Here is a tiny trained network, its code and every weight. The questions are about switching its units off for an input and a class, where a switched-off unit gives its printed mean instead of its output.

import numpy as np


def w(rows, s, z=0):
    codes = np.array(rows[::2]) - 128.0
    scale = np.full(codes.shape[1], s)
    scale[-1] = z or s
    return codes * scale


def f(y):
    return np.maximum(y, 0)


def log_softmax(a):
    a = a - a.max(-1, keepdims=True)
    return a - np.log(np.exp(a).sum(-1, keepdims=True))


def net(x, mask):
    res = np.array(x, float).reshape(1, 3) / 4 @ E
    y = f(res @ A[0][:, :-1].T + A[0][:, -1])
    res = res + np.where(mask, y, B[0][:, -1]) @ B[0][:, :-1]
    return log_softmax(res[-1] @ U[:, :-1].T + U[:, -1])


A, B = {}, {}
E = w([
[188,15,169,71,88,73],'x0',
[120,135,144,178,156,5],'x1',
[49,51,168,156,185,168],'x2',
],0.011)
A[0] = w([
[136,137,175,85,105,187,102],'n0',
[153,104,140,165,155,29,108],'n1',
[202,44,212,54,82,94,3],'n2',
[209,164,48,98,2,87,125],'n3',
[92,37,194,142,166,161,147],'n4',
[132,113,73,86,96,183,131],'n5',
[132,103,123,61,109,184,105],'n6',
[157,104,126,106,88,192,107],'n7',
],0.0098,0.0025)
B[0] = w([
[174,125,190,75,124,110,168],'n0',
[151,126,209,52,199,76,210],'n1',
[234,243,75,223,231,227,244],'n2',
[64,1,68,148,41,119,235],'n3',
[55,37,41,116,107,134,219],'n4',
[115,186,170,86,147,59,177],'n5',
[119,128,176,93,153,43,179],'n6',
[126,140,186,76,130,80,175],'n7',
],0.0089,0.012)
U = w([
[86,31,50,125,76,113,47],'0',
[127,147,251,92,123,43,74],'1',
[138,220,74,170,133,192,250],'2',
],0.015,0.0018)

Each question gives the input, the list of numbers given to net, and the class t.
The units are the neurons (one row each of A and B). Each row of codes is followed by its name. A weight is (code - 128) times the scale printed after its matrix; where a second scale follows, it is the last column's (A, B and U).
mask holds one flag per neuron, in row order. A switched-off neuron (its flag False) gives its mean, the last column of its row in B, instead of its output. The means were averaged over made-up inputs and are rounded, as every weight is.
A unit's drop is (log p(t) with every unit on - log p(t) with that unit switched off) / (log p(t) with every unit on - log p(t) with every unit switched off).
The circuit of an input: a set's keep is (log p(t) with only the set's units on - log p(t) with every unit switched off) / (log p(t) with every unit on - log p(t) with every unit switched off). Starting from all 8 units, units are removed one at a time, each time the one whose removal leaves the highest keep (on an exact tie, the one counted first), for as long as the keep stays at least 0.8.
circuit, biggest first: the units of the circuit, biggest drop first
top k neurons: the k neurons with the biggest drops, biggest first
drop of u: that unit's drop, to one decimal
input [8,3,-6], class 2: circuit, biggest first => [n2]
input [-1,-4,-3], class 1: top 2 neurons => [n4 n2]
input [5,8,8], class 0: top 2 neurons => [n4 n5]
input [6,-6,-3], class 1: top 2 neurons => [n6 n7]
input [-5,-8,6], class 1: top 2 neurons => [n3 n2]
input [5,-5,2], class 1: top 3 neurons => [n6 n7 n0]
input [-8,2,8], class 0: top 2 neurons => [n2 n4]
input [2,-8,-7], class 1: top 4 neurons => [n5 n7 n4 n6]
input [-4,-3,-6], class 0: top 2 neurons => [n2 n3]
input [-4,-4,2], class 1: circuit, biggest first => [n2 n3]
input [8,0,6], class 2: top 2 neurons => [n2 n3]
input [-4,3,5], class 0: top 2 neurons => [n2 n4]
input [7,-8,-1], class 1: top 2 neurons => [n6 n7]
input [5,6,8], class 0: circuit, biggest first => [n4]
input [2,4,-6], class 0: drop of n3 => 2.1
input [3,4,-7], class 0: drop of n3 => 2.5
input [-4,-7,1], class 1: drop of n2 => 0.1
